Here is a tiny trained network, its code and every weight. The questions are about switching its units off for an input and a target symbol, where a switched-off unit gives its printed mean instead of its output.

import numpy as np


def w(rows, s, z=0):
    codes = np.array(rows[::2]) - 128.0
    scale = np.full(codes.shape[1], s)
    scale[-1] = z or s
    return codes * scale


def softmax(a):
    e = np.exp(a - a.max(-1, keepdims=True))
    return e / e.sum(-1, keepdims=True)


def log_softmax(a):
    a = a - a.max(-1, keepdims=True)
    return a - np.log(np.exp(a).sum(-1, keepdims=True))


def net(x, mask):
    ids = ['αβγδεηθξπφω'.index(c) for c in x.split()]
    T = len(ids)
    res = E[ids] + P[:T]
    u = 0
    for l in range(3):
        r = res
        for j in range(2):
            rows = slice(2 * j, 2 * j + 2)
            q, k, v = (r @ M[l][rows].T for M in (Q, K, V))
            z = softmax(np.where(np.tri(T) > 0, q @ k.T / 2**0.5, -1e9)) @ v
            o = O[l][rows]
            res = res + np.where(mask[u + j], z, o[:, -1]) @ o[:, :-1]
        u += 2
    return log_softmax(res[-1] @ U[:, :-1].T + U[:, -1])


Q, K, V, O = {}, {}, {}, {}
E = w([
[123,82,131,107,156,73],'α',
[134,113,138,99,131,52],'β',
[98,142,143,142,190,72],'γ',
[123,80,94,104,197,119],'δ',
[109,148,104,94,196,170],'ε',
[119,148,78,254,48,148],'η',
[159,97,121,90,146,66],'θ',
[165,116,127,86,137,66],'ξ',
[147,187,148,82,106,79],'π',
[172,195,131,71,144,145],'φ',
[135,124,140,95,121,52],'ω',
],0.015)
P = w([
[170,33,254,117,120,175],'0',
[196,104,148,137,159,132],'1',
[171,121,134,137,143,129],'2',
[156,130,122,136,137,126],'3',
[143,133,112,132,127,125],'4',
[132,137,100,131,119,123],'5',
[118,141,88,127,111,123],'6',
[102,144,73,124,100,123],'7',
[88,147,59,118,85,124],'8',
[73,152,42,115,69,126],'9',
],0.0098)
Q[0] = w([
[118,171,84,45,254,231],'L0H1',
[57,55,109,203,182,162],'L0H1',
[123,99,123,66,137,131],'L0H2',
[166,122,122,101,147,117],'L0H2',
],0.044)
K[0] = w([
[150,158,121,138,155,254],'L0H1',
[60,83,91,179,173,158],'L0H1',
[120,126,111,80,134,121],'L0H2',
[135,116,118,118,111,137],'L0H2',
],0.061)
V[0] = w([
[125,105,146,87,156,122],'L0H1',
[25,144,54,32,102,81],'L0H1',
[209,66,171,107,131,124],'L0H2',
[162,80,70,5,84,140],'L0H2',
],0.011)
O[0] = w([
[47,112,147,129,129,179,223],'L0H1',
[184,161,183,209,202,214,96],'L0H1',
[126,185,126,189,198,179,253],'L0H2',
[158,92,171,255,176,6,156],'L0H2',
],0.0059,0.003)
Q[1] = w([
[143,135,156,124,150,109],'L1H1',
[111,120,85,186,3,163],'L1H1',
[148,110,191,127,126,159],'L1H2',
[98,134,146,124,121,107],'L1H2',
],0.068)
K[1] = w([
[154,116,141,145,133,155],'L1H1',
[102,116,140,40,166,3],'L1H1',
[136,106,201,63,164,126],'L1H2',
[114,156,114,128,159,97],'L1H2',
],0.052)
V[1] = w([
[130,118,138,139,101,154],'L1H1',
[139,134,203,175,137,139],'L1H1',
[155,123,130,146,36,137],'L1H2',
[11,48,254,113,47,179],'L1H2',
],0.0095)
O[1] = w([
[101,127,135,124,93,114,94],'L1H1',
[143,80,78,101,141,164,93],'L1H1',
[165,70,61,96,249,215,7],'L1H2',
[254,134,126,171,168,88,180],'L1H2',
],0.0061,0.0015)
Q[2] = w([
[152,195,172,81,216,134],'L2H1',
[78,225,121,107,254,25],'L2H1',
[93,170,73,148,10,176],'L2H2',
[87,192,116,14,70,210],'L2H2',
],0.042)
K[2] = w([
[178,154,86,201,85,148],'L2H1',
[91,184,26,214,24,192],'L2H1',
[102,181,156,76,243,28],'L2H2',
[13,254,33,162,168,8],'L2H2',
],0.035)
V[2] = w([
[23,178,101,150,143,99],'L2H1',
[97,11,135,129,89,137],'L2H1',
[82,178,15,182,66,61],'L2H2',
[68,141,86,145,103,81],'L2H2',
],0.012)
O[2] = w([
[254,75,128,53,105,206,255],'L2H1',
[154,227,93,174,138,151,24],'L2H1',
[114,123,53,237,76,203,66],'L2H2',
[141,133,83,172,136,108,117],'L2H2',
],0.0061,0.0038)
U = w([
[105,152,160,167,89,128,79],'α',
[119,51,82,155,166,110,52],'β',
[89,101,156,176,102,126,79],'γ',
[134,87,84,105,30,194,248],'δ',
[162,88,111,171,128,110,63],'ε',
[207,216,113,136,149,148,56],'η',
[87,201,58,78,167,126,56],'θ',
[143,254,147,133,89,140,70],'ξ',
[175,96,209,125,179,114,168],'π',
[102,139,154,169,94,126,80],'φ',
[119,149,157,147,202,212,69],'ω',
],0.0082,0.013)

Each question gives the input, a string of symbols that net reads in full, and the target symbol t.
The units are the heads (2 rows each of Q, K, V and O). Each row of codes is followed by its name. A weight is (code - 128) times the scale printed after its matrix; where a second scale follows, it is the last column's (O and U).
mask holds one flag per head, layer by layer. A switched-off head (its flag False) gives its mean, the last column of its rows in O, instead of its output. The means were averaged over made-up inputs and are rounded, as every weight is.
A unit's drop is (log p(t) with every unit on - log p(t) with that unit switched off) / (log p(t) with every unit on - log p(t) with every unit switched off).
The circuit of an input: a set's keep is (log p(t) with only the set's units on - log p(t) with every unit switched off) / (log p(t) with every unit on - log p(t) with every unit switched off). Starting from all 6 units, units are removed one at a time, each time the one whose removal leaves the highest keep (on an exact tie, the one counted first), for as long as the keep stays at least 0.8.
circuit, biggest first: the units of the circuit, biggest drop first
most important unit: the unit with the biggest drop
heads that matter: for each layer, one digit per head in row order, 1 if its drop is at least 0.15 and else 0, layers parted by /
drop of u: that unit's drop, to one decimal
input φ π γ φ φ δ ε δ γ θ, target π: circuit, biggest first	[L0H2, L2H2]
input β γ π ε, target π: heads that matter	10 / 00 / 01
input α ε π φ, target π: circuit, biggest first	[L2H2, L1H2]
input π π γ γ β γ γ γ ω, target π: heads that matter	00 / 00 / 01
input η γ γ γ θ ξ γ β δ, target β: heads that matter	11 / 01 / 00
input γ η γ γ, target θ: circuit, biggest first	[L1H2, L2H1, L0H2]
input φ ε η γ γ δ γ π, target ξ: circuit, biggest first	[L0H1, L0H2, L2H1, L1H1]
input φ θ η γ γ α γ γ π, target ξ: heads that matter	11 / 00 / 10
input ε γ ε, target δ: most important unit	L0H1
input γ γ η δ, target β: circuit, biggest first	[L1H2, L0H2, L0H1]
input φ ε ε ε γ γ ε θ, target π: heads that matter	00 / 00 / 01
input η π ε φ φ, target η: circuit, biggest first	[L0H1, L2H1]
input γ π ε, target π: circuit, biggest first	[L2H2, L0H2]
input η ω γ ξ θ ξ ω ε ε, target ω: most important unit	L0H1
input γ φ β π φ θ π α γ, target δ: circuit, biggest first	[L1H2, L2H1]
input ω φ φ ω ω θ ε φ φ δ, target π: circuit, biggest first	[L0H2, L2H2]
input γ φ π γ η π α γ ε, target ω: circuit, biggest first	[L1H2, L0H1]
input φ η γ, target θ: circuit, biggest first	[L0H2, L1H2, L2H1, L0H1]
input ε φ ε, target δ: circuit, biggest first	[L0H1, L1H2, L2H1]
input ξ ε δ γ γ δ π β, target π: circuit, biggest first	[L2H2]
input γ η β γ δ φ, target η: circuit, biggest first	[L0H1, L1H2, L2H1]
input γ γ δ γ ε γ γ ξ, target π: circuit, biggest first	[L2H2, L0H2]
input ε γ φ γ φ π δ γ ξ, target π: drop of L0H2	2.7
input ω γ γ θ γ ω α, target π: drop of L2H2	0.8
input φ γ γ γ γ φ π, target π: drop of L1H1	0.0
input φ η γ φ φ γ γ δ ε φ, target θ: drop of L1H2	1.4
input γ α γ π ε φ, target π: most important unit	L0H1
